In the rows, 128 means zero.
Known rows:
flegisko: [114  92 164 121 120 134 115 136 105 142 101 157 110 144 143 184 134 190
 146 123 119  96 137 122 114 139 169 101 119 112 163 124 151 145 145  95
 137 121 127 133 118]
skadre: [130  83 184 131 121 118  62 133  84 126 116 157  98 154 142 182 133 179
 130 146 108  98 139 100 102 164 165 118 116 129 181 155 167 129 168  70
 151 109 122 164  82]
drefa: [ 91 100 169 136 102 138 136 128 121 151 107 161 134 144 144 180 135 176
 159 108 109 101 139 122  98 141 172 124 115  82 162 145 156 140 170  74
 134 105 115 116 103]
zisukis: [ 64  96 149 123 139  96  78  80  84 186 121 146  96 151 132 152 137 159
 139 106 161  83 139 103  88 142 166 100 128 201 155 112 169 136 143  84
 119 132 138 114 138]
gisim: [ 88  85 159 126 146 104  72  82  93 155  99 152  85 162 138 149 132 164
 138 142 133  90 134  99 104 149 163  94 112 111 177 158 162 153 188  80
 140 131 121 133  91]
goras: [132  86 162 124 128 134  84 142  89 138 130 159  98 144 148 184 129 198
 137 144 125  88 147  92 106 147 165  86 115 128 170 138 159 174 154  77
 150 142 109 154 106]
grori: [111  95 162 126 121 130 103 146 102 143 100 157 108 146 142 186 134 192
 151 133 130  93 136 119 113 141 169 100 119 115 164 126 153 154 147  93
 138 123 119 134 122]
tugri: [118 103 158 140 124 129 125 140 109 115 101 155 102 139 145 170 112 178
 156 141 123 104 148 129 110 148 172 106 119 109 181 124 155 125 167  64
 146 117 140 120 129]
noploski: [172  91 167 167 127 120  65 190  51 121 173 184 123  95 144 227 177 160
 135 196 144  94 149 109  93 151 171 127 107 170 143 158 158 151 148 117
 159 153  77 136 105]
bridrar: [100  83 182 126 149 124  52 124  99 130 101 154  89 143 135 167 122 185
 135 168  99 100 135 104  99 156 162  81 124 111 187 168 158 138 192  68
 165 116 121 164  67]
niza: [109  99 150 131 121 121 142 129 114 125 113 157 125 124 137 182 137 178
 144 133 129 105 137 111  92 144 177  95 114  72 175 121 163 138 177  71
 140 120 124 111 108]
sofles: [132  94 176 132 111 105 131 123  88 120 106 154 108 153 143 193 142 182
 143 133 115  98 143 101 115 149 169 113 111  98 176 150 169 138 160  79
 133 110 123 138 105]
trustubrus: [115  99 180 134 135 118 144 121 122 141 109 161 121 148 145 190 148 176
 162 142 116  97 135 120 115 137 171  94 117  89 174 147 154 142 172  84
 133 105 118 115 110]
kituk: [138  91 174 136 118 114 141 118  97 124 109 159 118 141 141 196 155 178
 146 128 107 100 134 109 112 147 172 132 113  99 170 140 162 131 154  90
 130 101 123 131 108]
tiklo: [106  98 177 133 107 139 142 115 119 149 119 161 133 135 149 176 143 174
 156 114 103 101 138 117  98 141 172 124 119  98 164 136 152 137 171  74
 140 101 113 113 106]
bafom: [107  96 153 132 124 121 125 122 105 122 105 154 103 136 138 179 116 179
 149 145 124 100 145 118  98 153 171 101 117  92 177 125 164 133 181  55
 145 123 133 127 110]
sutrer: [110  92 167 121 115 129 110 137 115 151 105 156 117 152 141 185 136 191
 149 119 125  94 133 125 113 144 168 100 118 100 167 128 155 150 147  90
 133 113 129 141 112]

Facts:
nazak ψ a; sofem ψ c; goras ψ c
bafu ψ b; fuplen ψ a; trapur ψ d
sunam ψ b; bridrar ψ b; treplon ψ e
lamiplan ψ a; tapon ψ a; tidok ψ c
zagril ψ c; skima ψ b; rigi ψ a
mopum ψ b; keva ψ a; fimur ψ b
bafom ψ a; tuzik ψ a; pliskur ψ b
refegir ψ a; zunis ψ b; dadris ψ c
bosto ψ d; tustistes ψ a; tugri ψ a
plonal ψ a; zisukis ψ c; trustubrus ψ b
tabronon ψ a; mezan ψ a; niza ψ a
melik ψ a; danek ψ a; mape ψ a
drefa ψ e; nisas ψ d; grozan ψ b
nabru ψ a; flemi ψ d; podra ψ a
drosibre ψ d; trugro ψ c; kinin ψ e
fidron ψ c; rigrus ψ a; tubrok ψ b
grimufek ψ b; rabek ψ d; gregroflur ψ a
redrir ψ b; baskam ψ b; zuti ψ a
flegisko ψ c; bugal ψ c; vetrek ψ c
grokle ψ b; gredrir ψ c; liplomak ψ b
feples ψ a; plazus ψ d; sotras ψ a
bretos ψ a; femol ψ a; grori ψ c
nuge ψ d; driflon ψ e; vadaflu ψ c
plazes ψ c; savubro ψ e; sutrer ψ c
panos ψ c; punik ψ b; neserir ψ a
baklum ψ a; pluskal ψ a; feso ψ c
kubru ψ c; soder ψ a; pogaplas ψ e
gradem ψ b; stegon ψ a; stegor ψ e
fibru ψ b; nabral ψ a; staputro ψ a
sugru ψ c; tiklo ψ e; plivek ψ b
flila ψ c; fastun ψ a; sestuk ψ d
tizok ψ a; tiga ψ c; drorafler ψ b
ploko ψ d; ledras ψ b; dopo ψ b
kituk ψ d; sados ψ a; gegri ψ d
nezon ψ b; plaseger ψ a; dreke ψ c
zople ψ e; testel ψ b; dritor ψ a
traze ψ e; nivan ψ a; plofun ψ c
fabuk ψ d; sofles ψ d; siplom ψ a
gotam ψ b; skadre ψ d; stiklar ψ c
klobo ψ a; mugru ψ d; vutrogras ψ e
klolel ψ b; grestu ψ d; deske ψ a
treklan ψ d; kuvu ψ c; remir ψ b
soram ψ a; togroror ψ e; skepa ψ a
brakitrun ψ e; trubral ψ a; dotror ψ a
livum ψ b; labran ψ a; tosik ψ b
gruvo ψ a; naskan ψ e; noploski ψ d
dreskek ψ a; gisim ψ b; fuflem ψ c
dafogon ψ d; pleklol ψ c; trunul ψ a
nisker ψ c; gruska ψ a; vuklis ψ e
stuplol ψ c; nazak ε deske; nazak ε rigrus
sofem ε ploko; sofem ε tiklo; sofem ε flemi
sofem ε staputro; goras ε fuplen; bafu ε pleklol
bafu ε zunis; bafu ε brakitrun; bafu ε fuplen
bafu ε pogaplas; fuplen ε tustistes; fuplen ε noploski
sunam ε testel; bridrar ε bretos; bridrar ε danek
treplon ε tidok; tapon ε zagril; tidok ε siplom
zagril ε gruska; zagril ε nezon; zagril ε baklum
zagril ε nabru; skima ε danek; rigi ε plazus
mopum ε tidok; keva ε brakitrun; keva ε soder
fimur ε dreskek; bafom ε skima; tuzik ε deske
tuzik ε togroror; pliskur ε feples; refegir ε grestu
zunis ε kinin; zunis ε tubrok; dadris ε rigi
dadris ε fidron; bosto ε mezan; tugri ε mopum
plonal ε rigi; zisukis ε plazus; tabronon ε grimufek
tabronon ε testel; melik ε tustistes; melik ε fuplen
danek ε siplom; danek ε rabek; danek ε niza
danek ε goras; danek ε soram; mape ε vutrogras
mape ε trapur; mape ε plonal; drefa ε kituk
drefa ε tiklo; drefa ε pliskur; drefa ε lamiplan
nisas ε ploko; nisas ε dopo; grozan ε sutrer
grozan ε feso; nabru ε stuplol; flemi ε feples
flemi ε pliskur; flemi ε niza; podra ε gruska
podra ε grori; podra ε plonal; drosibre ε lamiplan
trugro ε drosibre; trugro ε plofun; trugro ε pliskur
trugro ε soram; kinin ε fastun; kinin ε stuplol
kinin ε stiklar; fidron ε dopo; fidron ε stuplol
fidron ε fuplen; tubrok ε ploko; tubrok ε feples
tubrok ε rigrus; tubrok ε testel; grimufek ε testel
grimufek ε feso; rabek ε drorafler; rabek ε plazus
gregroflur ε kituk; gregroflur ε pleklol; gregroflur ε podra
redrir ε femol; redrir ε vutrogras; baskam ε kinin
baskam ε drorafler; baskam ε grestu; baskam ε plazes
zuti ε rigi; zuti ε trapur; flegisko ε drosibre
flegisko ε refegir; flegisko ε trunul; flegisko ε dafogon
bugal ε rigi; bugal ε siplom; vetrek ε sados
vetrek ε keva; grokle ε fidron; grokle ε niza
gredrir ε treklan; gredrir ε gisim; gredrir ε niza
liplomak ε bretos; liplomak ε goras; plazus ε stiklar
sotras ε plaseger; sotras ε mezan; sotras ε tidok
sotras ε fuflem; bretos ε tustistes; femol ε dadris
femol ε stiklar; femol ε grestu; femol ε plazes
grori ε punik; nuge ε sutrer; nuge ε zunis
driflon ε klobo; driflon ε skima; driflon ε trugro
driflon ε danek; vadaflu ε rigi; vadaflu ε melik
plazes ε kinin; plazes ε fidron; savubro ε vutrogras
sutrer ε redrir; panos ε tustistes; panos ε bretos
panos ε vutrogras; punik ε noploski; neserir ε soram
pluskal ε pleklol; pluskal ε rabek; pluskal ε mape
feso ε ploko; kubru ε ploko; kubru ε klolel
kubru ε trapur; kubru ε stegor; soder ε gruvo
pogaplas ε nabru; gradem ε flila; gradem ε sunam
stegon ε savubro; stegon ε siplom; stegor ε kinin
stegor ε drefa; stegor ε zunis; fibru ε rigi
fibru ε plazus; nabral ε dopo; nabral ε rigrus
nabral ε danek; staputro ε bretos; staputro ε mape
sugru ε dopo; sugru ε tidok; sugru ε zunis
flila ε drorafler; fastun ε fidron; sestuk ε pogaplas
tizok ε fabuk; tizok ε sugru; tiga ε soder
drorafler ε plazus; ploko ε remir; ploko ε rabek
ploko ε grokle; ledras ε pluskal; sados ε soram
gegri ε tugri; gegri ε sunam; nezon ε zuti
plaseger ε pogaplas; dreke ε mopum; zople ε feples
zople ε nezon; zople ε baskam; testel ε dopo
testel ε mezan; testel ε grestu; dritor ε drorafler
dritor ε fuplen; dritor ε punik; dritor ε plazes
traze ε gruvo; nivan ε pleklol; nivan ε plofun
plofun ε podra; sofles ε fastun; sofles ε brakitrun
sofles ε flemi; sofles ε keva; siplom ε fidron
gotam ε gruvo; skadre ε bretos; skadre ε keva
stiklar ε tustistes; stiklar ε noploski; klobo ε flila
klobo ε tosik; klobo ε bretos; mugru ε dafogon
mugru ε baskam; mugru ε bosto; mugru ε skadre
klolel ε feso; grestu ε stiklar; grestu ε plazus
grestu ε niza; deske ε klobo; treklan ε dopo
treklan ε podra; kuvu ε gruska; remir ε rabek
soram ε noploski; soram ε grestu; togroror ε plofun
togroror ε sugru; skepa ε trustubrus; skepa ε fimur
skepa ε femol; skepa ε pogaplas; brakitrun ε dadris
trubral ε trustubrus; trubral ε fidron; dotror ε melik
dotror ε fibru; livum ε refegir; livum ε baklum
livum ε klolel; labran ε sofem; tosik ε neserir
tosik ε fibru; gruvo ε dopo; naskan ε siplom
naskan ε sados; noploski ε tustistes; dreskek ε tiklo
gisim ε drorafler; gisim ε goras; fuflem ε grimufek
fuflem ε bridrar; fuflem ε fibru; pleklol ε femol
pleklol ε bridrar; trunul ε tugri; trunul ε vadaflu
trunul ε soder; nisker ε pogaplas; nisker ε zisukis
gruska ε kinin; vuklis ε dopo; vuklis ε plivek
vuklis ε bosto; stuplol ε tustistes

Rows:
No name comes twice in this set of rows, the named rows included.
[123 106 148 137  85 110 121 150 112 135  98 158 104 185 156 202 113 164
 153 119 170  95 139 131 113 154 169  97  94  53 179 152 156 171 184  77
 111 127 124  94 128] : gruska
[166  88 168 150 124 138  69 199  92 153 178 178 122 130 164 226 148 181
 143 165 142  84 149 105  90 153 166  88 113 149 157 148 151 177 141  98
 146 152  94 145 113] : stuplol
[109 102 160 137 130 122 130 129 110 140 134 157 114 131 141 187 124 175
 152 137 131  99 149 114  84 152 173  93 124 119 176 126 165 121 170  64
 138 119 132 116 121] : dotror
[ 81  97 148 140 128  65  95  71  54 161 125 149  90 147 130 156 160 129
 134 109 178  87 145  85  99 141 170 130 118 220 151 132 184 139 160  85
 116 136 121  84 131] : plazus
[132  97 149 151 126 130  51 182  64 146 155 174 124 112 147 217 167 161
 139 166 167  89 156 121 100 138 170 104 109 169 134 142 152 171 137 125
 154 168  86 111 122] : stiklar
[103  91 157 127 130 120  98 116 110 141 114 152 105 143 134 174 116 177
 130 129 132 101 131 113  83 161 169  94 119  86 182 133 164 132 187  54
 139 118 137 143  91] : pluskal
[ 49  97 149 127 154  68  55  26  76 197 113 143  82 164 130 126 134 130
 128 113 176  82 132  89  90 144 164  95 124 202 164 151 172 140 191  73
 125 144 128 103 119] : drorafler
[ 99 108 186 142  91 142  95 149 114 148 102 159 105 178 160 185 113 170
 165 117 124  99 142 131 115 151 166 125 119 122 171 167 149 142 168  84
 132 110 126 122 123] : pogaplas
[171  82 157 125 137 122 175  51  81 123 120 160 110 152 154 169 162 199
 130 130  95  89 127  84 120 149 175 147 105 100 177 116 156 144 175  77
 123 125 124 123 114] : nisas
[ 98  86 171 127 144 116  93 110  95 120  87 151  92 138 133 151 128 184
 146 160 101 104 141 105 115 138 166  80 121  85 183 151 164 145 184  78
 164 126 122 149  80] : skima
[111  93 171 122 118 131 135 162  99  91  89 145  88 132 135 163 117 213
 171 148  92 104 172  90 130 126 169  70 129 118 179 117 170 154 139  76
 164 129 138 149 130] : tidok
[ 97 111 133 141 104 105 129 143  92 124  98 155 106 138 138 179 133 157
 152 131 167 103 148 122 104 140 173 100 104  95 164 134 162 157 172  88
 132 139 118  78 131] : femol
[132  94 162 134 123 149 156  63  93 135 118 160 110 148 165 153 128 185
 154 128  93  91 140  94 113 145 173 141 113 128 167 128 143 147 181  71
 139 132 120 113 131] : vuklis

The same objects again, as new rows of numbers:
Known rows:
dafogon: [125 128 128 120 131 120 128 125 134 135 127 160 116 127 135 127 127 129
 125 127 135 118 114 109 118 139 142 123 147]
nivan: [132 124 127 132 127 136 129 130 119 125 131 117 144 127 125 124 132 129
 125 125 123 125 131 133 131 120 124 134 119]
grozan: [145 134 128 130 125 136 129 126 136 132 122 118 129 128 128 123 104 129
 129 127 126 140 124 124 144 147 112 138 100]
refegir: [143 130 131 123 128 127 132 127 123 127 130 140 129 129 115 124 131 128
 125 125 127 128 129 111 121 116 130 126 131]
sotras: [139 128 125 130 125 132 138 128 123 124 125 127 140 126 127 130 135 126
 122 129 120 110 126 151 126 121 122 126 109]
togroror: [113 129 120 140 130 126 123 125 122 128 131 116 126 127 138 131 111 126
 125 128 129 144 115 137 129 116 137 131 125]
sofem: [118 127 135 124 129 126 120 131 140 128 133 117 126 127 134 129 130 128
 137 128 132 137 142 132 123 132 126 123 136]
grimufek: [136 132 128 126 128 126 132 123 133 130 122 129 118 131 131 128 121 130
 125 131 129 136 125 128 141 144 127 129 120]
trubral: [126 128 126 127 126 131 135 131 120 123 130 115 147 127 135 131 146 120
 132 128 120 104 142 130 126 125 115 124 127]
sutrer: [138 132 137 122 127 129 116 128 150 133 130 122 127 126 129 120 100 129
 134 125 130 148 132 135 118 140 119 129 112]
bridrar: [129 129 128 126 130 126 132 125 128 129 124 121 123 131 133 129 128 130
 128 129 130 136 129 125 143 141 130 131 128]
nisker: [111 123 127 129 122 131 134 125 137 120 126 108 141 125 122 133 150 114
 138 133 126 124 133 153 123 133 113 123 124]
zagril: [122 126 136 125 124 129 132 118 137 122 123 134 124 129  86 123 135 120
 137 128 138 155 120 109 115 113 130 128 143]
kubru: [123 125 134 130 125 133 125 129 138 127 131 119 128 126 114 127 126 129
 133 128 131 144 129 140 122 128 120 131 118]
panos: [124 125 132 130 125 133 122 130 141 129 132 114 131 125 124 126 123 131
 133 128 129 145 135 145 125 133 119 132 113]
gradem: [128 126 123 135 127 133 142 126 123 125 118 122 123 127 126 139 144 137
 121 131 129 132 121 150 149 133 126 133 102]
vutrogras: [133 143 128 125 133 120 116 122 135 139 135 133 122 128 148 125  93 129
 128 126 132 157 130 101 118 135 129 125 126]

Rows:
No name comes twice in this set of rows, the named rows included.
[126 127 132 125 127 126 124 127 140 129 129 125 122 126 127 129 126 128
 130 130 131 138 132 150 122 130 129 124 122] : fuflem
[130 127 129 129 127 134 131 130 119 124 131 121 143 128 122 124 135 130
 128 126 125 124 136 125 127 118 123 131 124] : gregroflur
[131 130 128 131 125 135 140 120 126 125 118 127 125 131  99 127 132 126
 130 128 132 140 118 107 140 128 121 136 125] : livum
[132 128 131 131 120 140 149 114 115 114 119 140 142 130  56 120 146 114
 131 125 133 140 105  83 119  92 123 135 139] : tapon
[126 129 128 125 131 125 130 127 125 127 125 122 120 133 133 129 135 130
 130 129 132 136 133 113 142 136 130 129 138] : pliskur
[114 126 126 126 130 127 125 130 130 133 130 137 131 125 138 127 131 129
 131 124 132 114 117 109 128 138 132 130 137] : flemi
[123 128 118 148 131 119  96 142 129 114  93 115 124 130 160 111   4 103
 150 106 131  70 101 167 135  95 164 129 166] : fabuk
[115 132 122 139 126 132 130 121 123 130 131 123 130 126 118 134 127 124
 127 131 128 148 116 116 125 121 121 133 122] : zople
[ 93 126 122 151 122 137  97 154 105 143 140 156  89 133 112 144 113 129
 128 148 117  94 124 128 128 126 111 133 166] : traze
[114 124 123 134 126 134 126 132 131 131 128 133 134 123 130 130 135 128
 130 126 128 109 112 123 131 140 123 134 123] : sofles
[133 130 136 124 126 128 122 127 145 130 129 125 124 127 124 124 114 130
 133 128 132 146 131 138 117 133 125 127 122] : feso
[149 135 130 129 127 137 126 134 131 131 130 121 143 125 137 123 111 135
 124 123 121 128 136 132 129 128 116 133  95] : stegon
[100 123 114 130 122 132 144 122 129 119 121 119 156 122 132 133 162 106
 140 131 123  88 116 131 128 145 112 122 132] : sestuk
[128 133 132 118 132 122 123 125 138 134 128 149 124 127 135 119 114 129
 131 121 136 128 117  90 120 140 137 128 141] : trapur
[117 123 133 132 125 132 127 131 134 127 128 127 121 125 113 135 139 132
 131 130 132 135 129 147 123 121 125 128 122] : flegisko

